Below is a small trained network, with its code and all its weights. Each question gives an input and a target symbol and asks what happens when units are switched off, that is, made to give their printed mean instead of their output.

import numpy as np


def w(rows, s, z=0):
    codes = np.array(rows[::2]) - 128.0
    scale = np.full(codes.shape[1], s)
    scale[-1] = z or s
    return codes * scale


def norm(h):
    return h / np.sqrt((h * h).mean(-1, keepdims=True) + 1e-5)


def f(y):
    return np.maximum(y, 0)


def softmax(a):
    e = np.exp(a - a.max(-1, keepdims=True))
    return e / e.sum(-1, keepdims=True)


def log_softmax(a):
    a = a - a.max(-1, keepdims=True)
    return a - np.log(np.exp(a).sum(-1, keepdims=True))


def net(x, mask):
    ids = ['βδεζλξπσφω'.index(c) for c in x.split()]
    T = len(ids)
    res = E[ids] + P[:T]
    u = 0
    for l in range(2):
        q, k, v = (norm(res) @ M[l].T for M in (Q, K, V))
        z = softmax(np.where(np.tri(T) > 0, q @ k.T / 2**0.5, -1e9)) @ v
        res = res + np.where(mask[u], z, O[l][:, -1]) @ O[l][:, :-1]
        u += 1
        y = f(norm(res) @ A[l][:, :-1].T + A[l][:, -1])
        res = res + np.where(mask[u : u + 4], y, B[l][:, -1]) @ B[l][:, :-1]
        u += 4
    return log_softmax(norm(res)[-1] @ U[:, :-1].T + U[:, -1])


Q, K, V, O, A, B = {}, {}, {}, {}, {}, {}
E = w([
[188,189,152,120],'β',
[189,108,74,37],'δ',
[152,141,92,136],'ε',
[118,131,57,91],'ζ',
[161,117,100,191],'λ',
[144,136,116,220],'ξ',
[229,97,177,171],'π',
[86,144,253,143],'σ',
[157,126,99,207],'φ',
[79,97,192,175],'ω',
],0.0059)
P = w([
[86,125,188,6],'0',
[126,119,184,232],'1',
[139,137,172,155],'2',
[126,166,180,144],'3',
[159,144,158,60],'4',
[138,150,170,3],'5',
],0.002)
Q[0] = w([
[63,183,117,50],'0.h1',
[102,140,181,254],'0.h1',
],0.004)
K[0] = w([
[145,234,1,187],'0.h1',
[237,35,189,10],'0.h1',
],0.0025)
V[0] = w([
[4,40,169,128],'0.h1',
[86,232,101,190],'0.h1',
],0.0036)
O[0] = w([
[57,200,125,108,9],'0.h1',
[22,2,151,184,188],'0.h1',
],0.0054,0.0013)
A[0] = w([
[178,171,43,203,154],'0.n1',
[74,81,3,98,59],'0.n2',
[33,153,168,179,249],'0.n3',
[31,199,153,84,75],'0.n4',
],0.0045,0.0011)
B[0] = w([
[146,128,184,1,255],'0.n1',
[194,163,216,165,161],'0.n2',
[170,161,101,177,220],'0.n3',
[150,111,65,240,161],'0.n4',
],0.0048,0.003)
Q[1] = w([
[45,145,119,126],'1.h1',
[183,2,233,155],'1.h1',
],0.0053)
K[1] = w([
[235,10,100,78],'1.h1',
[63,252,89,82],'1.h1',
],0.003)
V[1] = w([
[152,3,99,85],'1.h1',
[195,159,57,58],'1.h1',
],0.0049)
O[1] = w([
[253,99,99,201,91],'1.h1',
[68,239,72,195,5],'1.h1',
],0.0054,0.0015)
A[1] = w([
[145,156,103,101,120],'1.n1',
[2,191,85,184,223],'1.n2',
[104,52,20,242,252],'1.n3',
[166,9,96,168,115],'1.n4',
],0.004,0.0025)
B[1] = w([
[162,136,162,126,150],'1.n1',
[117,150,3,32,174],'1.n2',
[49,83,47,111,232],'1.n3',
[74,216,154,115,253],'1.n4',
],0.0048,0.0024)
U = w([
[145,75,132,178,253],'β',
[148,255,116,146,32],'δ',
[132,211,77,165,65],'ε',
[63,188,69,91,30],'ζ',
[161,175,46,82,128],'λ',
[110,29,96,166,100],'ξ',
[137,210,130,158,6],'π',
[20,89,148,57,192],'σ',
[194,89,155,180,202],'φ',
[33,163,230,63,152],'ω',
],0.0084,0.0031)

Each question gives the input, a string of symbols that net reads in full, and the target symbol t.
The units are the heads (2 rows each of Q, K, V and O) and the neurons (one row each of A and B). Each row of codes is followed by its name. A weight is (code - 128) times the scale printed after its matrix; where a second scale follows, it is the last column's (O, A, B and U).
mask holds one flag per unit, layer by layer, with each layer's heads first. A switched-off unit (its flag False) gives its mean, the last column of its rows in O or B, instead of its output. The means were averaged over made-up inputs and are rounded, as every weight is.
A unit's drop is (log p(t) with every unit on - log p(t) with that unit switched off) / (log p(t) with every unit on - log p(t) with every unit switched off).
The circuit of an input: a set's keep is (log p(t) with only the set's units on - log p(t) with every unit switched off) / (log p(t) with every unit on - log p(t) with every unit switched off). Starting from all 10 units, units are removed one at a time, each time the one whose removal leaves the highest keep (on an exact tie, the one counted first), for as long as the keep stays at least 0.8.
units of the circuit, in order: the units of the circuit, biggest drop first
k most important neurons: the k neurons with the biggest drops, biggest first
drop when u is switched off: that unit's drop, to one decimal
input φ φ β, target φ: units of the circuit, in order : (0.h1, 1.h1)
input σ φ φ ε, target ω: units of the circuit, in order : (0.h1, 1.h1)
input φ φ φ ξ ε, target φ: most important neuron : (0.n2)
input σ ω φ, target σ: units of the circuit, in order : (1.h1, 0.h1)
input σ ε φ ζ ζ, target ω: units of the circuit, in order : (0.n2, 0.h1, 1.h1)
input β ξ ξ φ φ, target ξ: 2 most important neurons : (1.n3, 0.n2)
input σ σ ξ λ, target σ: units of the circuit, in order : (1.h1, 0.h1)
input φ φ ζ ζ β, target φ: 2 most important neurons : (1.n4, 0.n1)
input σ φ ζ, target ω: units of the circuit, in order : (0.n2, 1.h1, 0.h1)
input δ ξ ζ, target δ: units of the circuit, in order : (0.n2, 1.h1)
input σ ξ φ φ ξ φ, target σ: units of the circuit, in order : (0.h1, 1.h1)
input ζ φ σ φ σ ξ, target ω: units of the circuit, in order : (1.h1, 0.h1)
input σ φ π φ, target ω: drop when 0.h1 is switched off : 0.2
input ξ β φ φ, target ξ: units of the circuit, in order : (1.n3)
input ξ ε ε δ φ σ, target φ: drop when 1.h1 is switched off : 0.3
input φ β δ φ σ, target φ: drop when 0.h1 is switched off : 0.4
input φ ξ π π ζ, target φ: drop when 0.n2 is switched off : 0.8
